Below is a small trained network, with its code and all its weights. Each question gives an input and a class and asks what happens when units are switched off, that is, made to give their printed mean instead of their output.

import numpy as np


def w(rows, s, z=0):
    codes = np.array(rows[::2]) - 128.0
    scale = np.full(codes.shape[1], s)
    scale[-1] = z or s
    return codes * scale


def f(y):
    return np.maximum(y, 0)


def log_softmax(a):
    a = a - a.max(-1, keepdims=True)
    return a - np.log(np.exp(a).sum(-1, keepdims=True))


def net(x, mask):
    res = np.array(x, float).reshape(1, 7) / 4 @ E
    y = f(res @ A[0][:, :-1].T + A[0][:, -1])
    res = res + np.where(mask, y, B[0][:, -1]) @ B[0][:, :-1]
    return log_softmax(res[-1] @ U[:, :-1].T + U[:, -1])


A, B = {}, {}
E = w([
[129,128,129],'x0',
[1,155,82],'x1',
[128,126,129],'x2',
[152,255,111],'x3',
[128,129,128],'x4',
[129,129,128],'x5',
[169,76,19],'x6',
],0.012)
A[0] = w([
[190,47,166,157],'neuron 0',
[140,73,58,165],'neuron 1',
[133,80,248,253],'neuron 2',
[78,64,199,193],'neuron 3',
[228,195,134,178],'neuron 4',
[74,240,31,111],'neuron 5',
[92,72,62,191],'neuron 6',
[134,184,182,233],'neuron 7',
[40,190,163,251],'neuron 8',
[153,104,38,207],'neuron 9',
[147,11,187,195],'neuron 10',
[205,175,174,177],'neuron 11',
[195,146,109,159],'neuron 12',
[175,118,33,235],'neuron 13',
[135,10,140,36],'neuron 14',
[101,91,77,105],'neuron 15',
[175,33,204,184],'neuron 16',
[196,73,186,191],'neuron 17',
[2,43,162,224],'neuron 18',
[144,63,171,210],'neuron 19',
[124,39,52,161],'neuron 20',
[108,177,189,232],'neuron 21',
[160,107,41,206],'neuron 22',
[26,76,120,132],'neuron 23',
],0.013,0.0036)
B[0] = w([
[171,210,117,230],'neuron 0',
[160,128,77,217],'neuron 1',
[67,204,163,234],'neuron 2',
[38,108,43,207],'neuron 3',
[127,15,237,225],'neuron 4',
[233,217,89,246],'neuron 5',
[164,128,41,216],'neuron 6',
[43,123,206,201],'neuron 7',
[51,223,119,232],'neuron 8',
[254,96,51,227],'neuron 9',
[102,213,91,249],'neuron 10',
[106,47,174,212],'neuron 11',
[177,78,167,189],'neuron 12',
[235,94,154,238],'neuron 13',
[144,130,114,223],'neuron 14',
[93,166,90,181],'neuron 15',
[103,239,107,242],'neuron 16',
[142,206,156,228],'neuron 17',
[43,77,95,243],'neuron 18',
[96,217,108,205],'neuron 19',
[146,147,80,239],'neuron 20',
[71,144,238,203],'neuron 21',
[234,86,94,226],'neuron 22',
[94,69,114,210],'neuron 23',
],0.0072,0.013)
U = w([
[135,231,138,206],'0',
[240,216,81,112],'1',
[61,99,102,38],'2',
[164,50,28,134],'3',
[150,129,210,236],'4',
[254,81,151,2],'5',
],0.01,0.0022)

Each question gives the input, the list of numbers given to net, and the class t.
The units are the neurons (one row each of A and B). Each row of codes is followed by its name. A weight is (code - 128) times the scale printed after its matrix; where a second scale follows, it is the last column's (A, B and U).
mask holds one flag per neuron, in row order. A switched-off neuron (its flag False) gives its mean, the last column of its row in B, instead of its output. The means were averaged over made-up inputs and are rounded, as every weight is.
A unit's drop is (log p(t) with every unit on - log p(t) with that unit switched off) / (log p(t) with every unit on - log p(t) with every unit switched off).
The circuit of an input: a set's keep is (log p(t) with only the set's units on - log p(t) with every unit switched off) / (log p(t) with every unit on - log p(t) with every unit switched off). Starting from the 12 units with the biggest drops (on a tie, the unit counted first), units are removed one at a time, each time the one whose removal leaves the highest keep (on an exact tie, the one counted first), for as long as the keep stays at least 0.8.
circuit, biggest first: the units of the circuit, biggest drop first
most important unit: the unit with the biggest drop
top k neurons: the k neurons with the biggest drops, biggest first
drop when u is switched off: that unit's drop, to one decimal
input [1,0,3,-8,-5,7,0], class 0: circuit, biggest first => [neuron 16; neuron 2]
input [-8,1,5,-6,6,3,0], class 2: most important unit => neuron 18
input [-6,1,-2,-3,-1,3,3], class 3: circuit, biggest first => [neuron 5; neuron 2]
input [6,-8,-7,1,-5,3,0], class 4: top 2 neurons => [neuron 4; neuron 11]
input [-7,6,-5,-3,0,6,0], class 2: drop when neuron 18 is switched off => 0.2
input [8,-4,-6,-5,6,5,-5], class 0: drop when neuron 3 is switched off => 0.0
input [-7,3,6,-6,5,-1,0], class 2: drop when neuron 5 is switched off => 0.2
input [4,-7,-4,1,-3,-4,0], class 4: drop when neuron 11 is switched off => 0.1
input [3,-7,-1,2,-6,3,-7], class 4: top 2 neurons => [neuron 4; neuron 11]
input [-8,-6,-7,-1,3,-4,-6], class 0: top 2 neurons => [neuron 16; neuron 2]
